Below are the code and all the weights of a small trained network. Each question names an input and a class and asks about switching units off, where a switched-off unit gives its printed mean instead of its output.

import numpy as np


def w(rows, s, z=0):
    codes = np.array(rows[::2]) - 128.0
    scale = np.full(codes.shape[1], s)
    scale[-1] = z or s
    return codes * scale


def f(y):
    return y / 2 * (1 + np.tanh(0.7978845608 * (y + 0.044715 * y**3)))


def log_softmax(a):
    a = a - a.max(-1, keepdims=True)
    return a - np.log(np.exp(a).sum(-1, keepdims=True))


def net(x, mask):
    res = np.array(x, float).reshape(1, 7) / 4 @ E
    y = f(res @ A[0][:, :-1].T + A[0][:, -1])
    res = res + np.where(mask, y, B[0][:, -1]) @ B[0][:, :-1]
    return log_softmax(res[-1] @ U[:, :-1].T + U[:, -1])


A, B = {}, {}
E = w([
[230,155,138,126,107,159,234,35],'x0',
[110,165,193,106,107,161,145,138],'x1',
[41,116,198,11,123,106,200,137],'x2',
[98,63,192,148,1,169,91,143],'x3',
[77,197,122,68,99,30,39,241],'x4',
[182,199,34,128,29,91,172,225],'x5',
[84,117,144,211,222,136,86,83],'x6',
],0.0083)
A[0] = w([
[6,70,111,132,123,164,88,172,186],'neuron 0',
[175,205,62,123,113,88,106,102,244],'neuron 1',
[73,115,195,59,143,124,129,163,168],'neuron 2',
[143,87,120,161,96,168,52,189,170],'neuron 3',
[95,127,121,127,160,78,78,152,197],'neuron 4',
[175,102,134,180,205,126,132,92,253],'neuron 5',
],0.011,0.0052)
B[0] = w([
[108,114,169,95,167,23,97,114,250],'neuron 0',
[173,82,87,147,192,126,190,227,234],'neuron 1',
[4,159,75,63,31,84,154,153,227],'neuron 2',
[212,189,110,139,152,88,161,40,216],'neuron 3',
[72,137,63,164,129,57,85,111,216],'neuron 4',
[57,94,114,136,204,189,150,65,238],'neuron 5',
],0.011,0.012)
U = w([
[81,139,75,166,162,169,96,145,3],'0',
[36,165,135,58,70,129,137,152,154],'1',
[158,151,156,155,107,83,90,76,14],'2',
[221,127,97,123,96,174,233,220,202],'3',
[134,54,160,131,126,255,200,47,240],'4',
],0.0094,0.0025)

Each question gives the input, the list of numbers given to net, and the class t.
The units are the neurons (one row each of A and B). Each row of codes is followed by its name. A weight is (code - 128) times the scale printed after its matrix; where a second scale follows, it is the last column's (A, B and U).
mask holds one flag per neuron, in row order. A switched-off neuron (its flag False) gives its mean, the last column of its row in B, instead of its output. The means were averaged over made-up inputs and are rounded, as every weight is.
A unit's drop is (log p(t) with every unit on - log p(t) with that unit switched off) / (log p(t) with every unit on - log p(t) with every unit switched off).
The circuit of an input: a set's keep is (log p(t) with only the set's units on - log p(t) with every unit switched off) / (log p(t) with every unit on - log p(t) with every unit switched off). Starting from all 6 units, units are removed one at a time, each time the one whose removal leaves the highest keep (on an exact tie, the one counted first), for as long as the keep stays at least 0.8.
circuit, biggest first: the units of the circuit, biggest drop first
unit that matters most: the unit with the biggest drop
top k neurons: the k neurons with the biggest drops, biggest first
drop when u is switched off: that unit's drop, to one decimal
input [-5,-3,-4,-3,-6,2,4], class 4: circuit, biggest first => (neuron 5; neuron 2)
input [6,-6,-5,-5,-1,-5,-5], class 4: circuit, biggest first => (neuron 5)
input [-4,-7,-5,2,-3,-8,3], class 4: top 2 neurons => (neuron 5; neuron 2)
input [6,3,-8,4,0,5,8], class 4: circuit, biggest first => (neuron 5; neuron 4)
input [-7,-8,-2,6,-5,-7,8], class 2: top 3 neurons => (neuron 0; neuron 3; neuron 1)
input [3,-1,-5,1,0,5,8], class 4: top 3 neurons => (neuron 5; neuron 4; neuron 2)
input [-6,-2,-7,0,3,-5,4], class 2: top 2 neurons => (neuron 3; neuron 0)
input [7,-5,-2,4,6,-3,-2], class 3: top 2 neurons => (neuron 5; neuron 0)
input [-1,-4,-3,-6,-2,-4,6], class 4: top 3 neurons => (neuron 5; neuron 2; neuron 0)
input [4,-7,-1,-5,3,-2,-5], class 3: drop when neuron 1 is switched off => 0.1
input [-5,-7,6,6,-4,-4,7], class 1: drop when neuron 2 is switched off => 0.5
input [-7,-6,0,7,7,8,2], class 2: drop when neuron 3 is switched off => 0.5
input [7,-5,1,2,6,0,-2], class 3: drop when neuron 2 is switched off => 0.0
input [4,-5,4,-7,8,3,-6], class 3: unit that matters most => neuron 1
